Below is a small trained network, with its code and all its weights. Each question gives an input and a class and asks what happens when units are switched off, that is, made to give their printed mean instead of their output.

import numpy as np


def w(rows, s, z=0):
    codes = np.array(rows[::2]) - 128.0
    scale = np.full(codes.shape[1], s)
    scale[-1] = z or s
    return codes * scale


def f(y):
    return np.maximum(y, 0)


def log_softmax(a):
    a = a - a.max(-1, keepdims=True)
    return a - np.log(np.exp(a).sum(-1, keepdims=True))


def net(x, mask):
    res = np.array(x, float).reshape(1, 7) / 4 @ E
    y = f(res @ A[0][:, :-1].T + A[0][:, -1])
    res = res + np.where(mask, y, B[0][:, -1]) @ B[0][:, :-1]
    return log_softmax(res[-1] @ U[:, :-1].T + U[:, -1])


A, B = {}, {}
E = w([
[125,99,137,132,135,125,93,123,123,123,141,86],'x0',
[83,192,87,124,126,170,123,155,91,138,99,231],'x1',
[97,137,25,132,177,127,98,168,95,114,75,183],'x2',
[186,127,124,115,73,210,182,191,161,137,78,131],'x3',
[64,255,176,109,105,135,176,55,134,154,191,158],'x4',
[102,1,105,185,84,138,214,115,24,144,183,165],'x5',
[213,105,15,127,120,205,149,223,121,123,24,184],'x6',
],0.0084)
A[0] = w([
[148,119,130,128,109,185,190,134,107,139,136,186,147],'n0',
[122,254,56,123,135,165,92,179,124,133,72,197,99],'n1',
[173,29,49,128,128,171,112,214,115,130,69,143,108],'n2',
[171,60,65,130,131,150,124,181,120,129,81,137,70],'n3',
[126,125,120,130,94,208,182,137,98,142,138,157,189],'n4',
[85,105,124,131,133,101,118,105,108,127,145,135,191],'n5',
[180,156,167,122,121,129,89,142,169,132,116,60,65],'n6',
[70,75,119,137,130,103,87,80,73,130,188,134,3],'n7',
],0.022,0.0016)
B[0] = w([
[131,156,122,123,62,133,148,153,141,131,153,125,179],'n0',
[39,215,122,125,166,116,138,135,125,129,27,160,245],'n1',
[203,5,114,135,94,142,130,139,131,119,38,149,252],'n2',
[170,51,140,131,95,162,118,137,124,128,49,135,216],'n3',
[152,171,115,137,71,120,120,154,120,112,177,143,181],'n4',
[89,71,110,128,159,122,128,139,136,127,139,111,155],'n5',
[218,194,139,126,154,133,103,104,123,123,141,87,174],'n6',
[64,64,137,125,163,126,139,103,125,146,154,145,176],'n7',
],0.018,0.043)
U = w([
[101,159,107,178,2,138,192,235,109,134,244,155,2],'0',
[196,162,192,121,184,126,48,119,161,134,183,33,144],'1',
[195,37,102,173,97,200,98,218,117,104,73,150,99],'2',
[56,211,101,130,167,133,107,204,123,119,75,172,177],'3',
[54,44,170,153,179,86,121,110,107,189,253,91,120],'4',
],0.0058,0.00089)

Each question gives the input, the list of numbers given to net, and the class t.
The units are the neurons (one row each of A and B). Each row of codes is followed by its name. A weight is (code - 128) times the scale printed after its matrix; where a second scale follows, it is the last column's (A, B and U).
mask holds one flag per neuron, in row order. A switched-off neuron (its flag False) gives its mean, the last column of its row in B, instead of its output. The means were averaged over made-up inputs and are rounded, as every weight is.
A unit's drop is (log p(t) with every unit on - log p(t) with that unit switched off) / (log p(t) with every unit on - log p(t) with every unit switched off).
The circuit of an input: a set's keep is (log p(t) with only the set's units on - log p(t) with every unit switched off) / (log p(t) with every unit on - log p(t) with every unit switched off). Starting from all 8 units, units are removed one at a time, each time the one whose removal leaves the highest keep (on an exact tie, the one counted first), for as long as the keep stays at least 0.8.
circuit, biggest first: the units of the circuit, biggest drop first
unit that matters most: the unit with the biggest drop
k most important neurons: the k neurons with the biggest drops, biggest first
drop when u is switched off: that unit's drop, to one decimal
input [5,5,-2,3,7,-3,-7], class 1: unit that matters most -> n1
input [-6,5,-2,5,5,0,-7], class 0: 2 most important neurons -> n1, n2
input [-5,-8,1,7,-3,-4,-3], class 1: circuit, biggest first -> n2, n6
input [5,2,-7,-4,0,8,2], class 4: circuit, biggest first -> n7, n2
input [-3,-1,-5,-1,-8,-5,-1], class 1: 3 most important neurons -> n6, n2, n3
input [2,-4,5,-4,-3,-6,0], class 1: drop when n5 is switched off -> 0.0
input [1,1,-7,7,-1,1,-2], class 0: drop when n1 is switched off -> 0.2
input [8,-5,7,5,0,-1,-8], class 4: drop when n1 is switched off -> 0.3
input [-8,1,-6,0,3,1,7], class 0: drop when n4 is switched off -> 0.1
input [6,8,0,6,-1,4,-8], class 4: 2 most important neurons -> n2, n1
